Below are the code and all the weights of a small trained network. Each question names an input and a class and asks about switching units off, where a switched-off unit gives its printed mean instead of its output.

import numpy as np


def w(rows, s, z=0):
    codes = np.array(rows[::2]) - 128.0
    scale = np.full(codes.shape[1], s)
    scale[-1] = z or s
    return codes * scale


def f(y):
    return y / 2 * (1 + np.tanh(0.7978845608 * (y + 0.044715 * y**3)))


def log_softmax(a):
    a = a - a.max(-1, keepdims=True)
    return a - np.log(np.exp(a).sum(-1, keepdims=True))


def net(x, mask):
    res = np.array(x, float).reshape(1, 6) / 4 @ E
    y = f(res @ A[0][:, :-1].T + A[0][:, -1])
    res = res + np.where(mask, y, B[0][:, -1]) @ B[0][:, :-1]
    return log_softmax(res[-1] @ U[:, :-1].T + U[:, -1])


A, B = {}, {}
E = w([
[161,182,188,192,139,105,175],'x0',
[12,134,217,81,88,109,153],'x1',
[139,78,139,151,156,90,64],'x2',
[112,139,131,171,174,53,74],'x3',
[52,64,109,133,226,172,165],'x4',
[109,109,160,177,92,139,113],'x5',
],0.011)
A[0] = w([
[81,190,197,202,31,113,132,103],'N0',
[56,100,102,179,201,26,46,178],'N1',
[68,122,140,113,122,117,141,129],'N2',
[150,62,152,221,48,190,114,165],'N3',
[83,109,92,152,177,124,35,187],'N4',
[74,163,179,111,58,97,132,253],'N5',
[197,151,58,139,247,171,194,161],'N6',
[163,157,112,197,90,163,184,197],'N7',
[117,17,141,97,84,197,76,207],'N8',
[49,105,106,74,203,165,182,235],'N9',
[107,170,33,13,58,163,118,178],'N10',
[209,207,171,165,132,78,185,197],'N11',
[127,203,200,84,157,9,124,126],'N12',
[190,159,99,152,248,90,138,166],'N13',
[9,142,218,72,111,77,131,113],'N14',
[238,137,68,101,106,152,149,222],'N15',
],0.011,0.0044)
B[0] = w([
[157,225,174,201,60,109,130,212],'N0',
[53,145,98,216,186,88,62,238],'N1',
[95,154,138,106,164,130,148,170],'N2',
[75,172,113,128,55,166,55,175],'N3',
[32,112,82,158,122,115,92,208],'N4',
[119,136,227,103,124,88,176,227],'N5',
[222,112,43,177,123,182,201,253],'N6',
[151,190,169,141,142,174,88,192],'N7',
[64,106,100,58,6,128,126,215],'N8',
[109,166,36,154,151,124,235,253],'N9',
[187,178,77,42,182,21,107,231],'N10',
[204,118,155,203,84,83,129,230],'N11',
[156,45,104,171,97,76,173,211],'N12',
[168,57,151,126,178,217,61,228],'N13',
[58,82,233,65,211,155,194,252],'N14',
[167,112,120,22,182,134,48,243],'N15',
],0.019,0.013)
U = w([
[141,168,26,175,156,220,205,77],'0',
[207,105,133,191,144,185,88,6],'1',
[130,236,186,186,79,125,125,184],'2',
[62,74,90,254,185,84,55,213],'3',
[70,95,87,131,40,128,102,98],'4',
[151,146,106,51,146,62,105,171],'5',
[159,94,232,224,82,30,162,135],'6',
[37,116,175,108,157,104,234,91],'7',
],0.008,0.0018)

Each question gives the input, the list of numbers given to net, and the class t.
The units are the neurons (one row each of A and B). Each row of codes is followed by its name. A weight is (code - 128) times the scale printed after its matrix; where a second scale follows, it is the last column's (A, B and U).
mask holds one flag per neuron, in row order. A switched-off neuron (its flag False) gives its mean, the last column of its row in B, instead of its output. The means were averaged over made-up inputs and are rounded, as every weight is.
A unit's drop is (log p(t) with every unit on - log p(t) with that unit switched off) / (log p(t) with every unit on - log p(t) with every unit switched off).
The circuit of an input: a set's keep is (log p(t) with only the set's units on - log p(t) with every unit switched off) / (log p(t) with every unit on - log p(t) with every unit switched off). Starting from the 12 units with the biggest drops (on a tie, the unit counted first), units are removed one at a time, each time the one whose removal leaves the highest keep (on an exact tie, the one counted first), for as long as the keep stays at least 0.8.
circuit, biggest first: the units of the circuit, biggest drop first
most important unit: the unit with the biggest drop
k most important neurons: the k neurons with the biggest drops, biggest first
drop when u is switched off: that unit's drop, to one decimal
input [-2,7,5,-4,-5,6], class 7: circuit, biggest first : N14
input [-5,3,-7,-2,8,-4], class 0: 2 most important neurons : N9; N5
input [-1,-5,6,-1,-3,4], class 4: circuit, biggest first : N3; N8
input [3,4,-1,-4,-5,8], class 2: 2 most important neurons : N3; N0
input [-5,-7,-7,3,0,2], class 1: 2 most important neurons : N9; N6
input [6,-4,-7,-1,1,7], class 2: 2 most important neurons : N0; N3
input [-3,4,-8,4,-6,8], class 6: 2 most important neurons : N0; N5
input [0,-2,-1,0,-8,2], class 2: 3 most important neurons : N3; N7; N14
input [5,0,-4,-2,-6,7], class 2: 3 most important neurons : N3; N7; N0
input [-5,-8,-4,6,-1,-6], class 1: 4 most important neurons : N13; N9; N6; N15
input [5,-6,-4,7,6,2], class 1: 2 most important neurons : N6; N13
input [-8,3,-7,0,5,-8], class 0: 3 most important neurons : N9; N5; N15
input [-5,-6,-3,-5,0,-7], class 5: 2 most important neurons : N10; N15
input [4,-7,-1,1,3,-6], class 1: most important unit : N13
input [-6,-2,-2,5,7,-4], class 0: drop when N9 is switched off : 5.3
input [-6,6,-2,8,-1,5], class 7: drop when N14 is switched off : 0.8
input [-3,8,8,3,-7,0], class 7: drop when N7 is switched off : 0.1
